Below is a small trained network, with its code and all its weights. Each question gives an input and a class and asks what happens when units are switched off, that is, made to give their printed mean instead of their output.

import numpy as np


def w(rows, s, z=0):
    codes = np.array(rows[::2]) - 128.0
    scale = np.full(codes.shape[1], s)
    scale[-1] = z or s
    return codes * scale


def f(y):
    return np.maximum(y, 0)


def log_softmax(a):
    a = a - a.max(-1, keepdims=True)
    return a - np.log(np.exp(a).sum(-1, keepdims=True))


def net(x, mask):
    res = np.array(x, float).reshape(1, 4) / 4 @ E
    y = f(res @ A[0][:, :-1].T + A[0][:, -1])
    res = res + np.where(mask, y, B[0][:, -1]) @ B[0][:, :-1]
    return log_softmax(res[-1] @ U[:, :-1].T + U[:, -1])


A, B = {}, {}
E = w([
[139,156,117,143,125,122,116,179,150],'x0',
[144,144,199,206,130,10,26,126,32],'x1',
[254,236,22,142,164,232,68,43,94],'x2',
[119,118,124,109,160,112,130,88,148],'x3',
],0.0068)
A[0] = w([
[10,14,215,101,35,58,164,214,185,79],'neuron 1',
[58,106,79,81,72,213,223,182,205,63],'neuron 2',
[145,108,48,28,141,217,208,52,154,254],'neuron 3',
[66,124,173,174,130,63,43,154,50,50],'neuron 4',
[122,99,188,141,181,73,73,11,30,84],'neuron 5',
[179,185,191,238,104,91,3,167,45,66],'neuron 6',
],0.0058,0.0042)
B[0] = w([
[212,227,69,40,71,254,8,50,245,251],'neuron 1',
[18,172,209,159,234,157,138,226,130,202],'neuron 2',
[122,155,222,47,160,131,131,191,216,255],'neuron 3',
[45,162,177,162,247,176,145,169,143,180],'neuron 4',
[116,183,213,102,163,192,157,186,208,180],'neuron 5',
[60,205,189,77,180,159,133,166,215,203],'neuron 6',
],0.0059,0.009)
U = w([
[187,195,67,96,114,205,51,50,159,93],'0',
[28,134,190,132,230,117,184,187,140,9],'1',
[118,141,149,102,142,108,146,136,144,254],'2',
[137,128,163,110,131,110,144,139,148,254],'3',
[116,85,114,127,101,64,134,130,105,201],'4',
[141,39,40,216,57,42,170,39,46,2],'5',
[98,31,32,207,53,22,212,31,39,2],'6',
[170,54,8,190,32,3,196,66,15,2],'7',
],0.0076,0.0055)

Each question gives the input, the list of numbers given to net, and the class t.
The units are the neurons (one row each of A and B). Each row of codes is followed by its name. A weight is (code - 128) times the scale printed after its matrix; where a second scale follows, it is the last column's (A, B and U).
mask holds one flag per neuron, in row order. A switched-off neuron (its flag False) gives its mean, the last column of its row in B, instead of its output. The means were averaged over made-up inputs and are rounded, as every weight is.
A unit's drop is (log p(t) with every unit on - log p(t) with that unit switched off) / (log p(t) with every unit on - log p(t) with every unit switched off).
The circuit of an input: a set's keep is (log p(t) with only the set's units on - log p(t) with every unit switched off) / (log p(t) with every unit on - log p(t) with every unit switched off). Starting from all 6 units, units are removed one at a time, each time the one whose removal leaves the highest keep (on an exact tie, the one counted first), for as long as the keep stays at least 0.8.
units of the circuit, in order: the units of the circuit, biggest drop first
unit that matters most: the unit with the biggest drop
k most important neurons: the k neurons with the biggest drops, biggest first
drop when u is switched off: that unit's drop, to one decimal
input [-3,7,-1,1], class 1: unit that matters most -> neuron 4
input [5,8,1,-8], class 1: units of the circuit, in order -> neuron 6; neuron 4
input [-6,-8,3,5], class 1: 3 most important neurons -> neuron 2; neuron 1; neuron 3
input [-8,-5,7,7], class 3: units of the circuit, in order -> neuron 1; neuron 3
input [-5,-6,1,1], class 1: 3 most important neurons -> neuron 1; neuron 2; neuron 3
input [-4,8,-8,1], class 0: 3 most important neurons -> neuron 1; neuron 2; neuron 3
input [2,8,-8,-2], class 0: 3 most important neurons -> neuron 1; neuron 2; neuron 3
input [6,7,6,2], class 1: units of the circuit, in order -> neuron 1; neuron 6
input [-8,-7,6,8], class 2: 2 most important neurons -> neuron 1; neuron 3
input [1,8,-1,2], class 1: 4 most important neurons -> neuron 4; neuron 6; neuron 1; neuron 5
input [2,7,-1,-7], class 1: 2 most important neurons -> neuron 4; neuron 6
input [-4,-6,0,-2], class 1: 3 most important neurons -> neuron 2; neuron 1; neuron 3
input [2,-5,2,-3], class 1: 2 most important neurons -> neuron 1; neuron 2
input [-6,-3,7,8], class 2: units of the circuit, in order -> neuron 1
input [-8,-2,6,-5], class 3: drop when neuron 1 is switched off -> 1.2
input [-4,7,-8,-3], class 0: drop when neuron 1 is switched off -> 1.4
input [5,3,-5,-4], class 0: drop when neuron 2 is switched off -> 0.1
input [-4,-2,-6,2], class 0: drop when neuron 1 is switched off -> 0.8
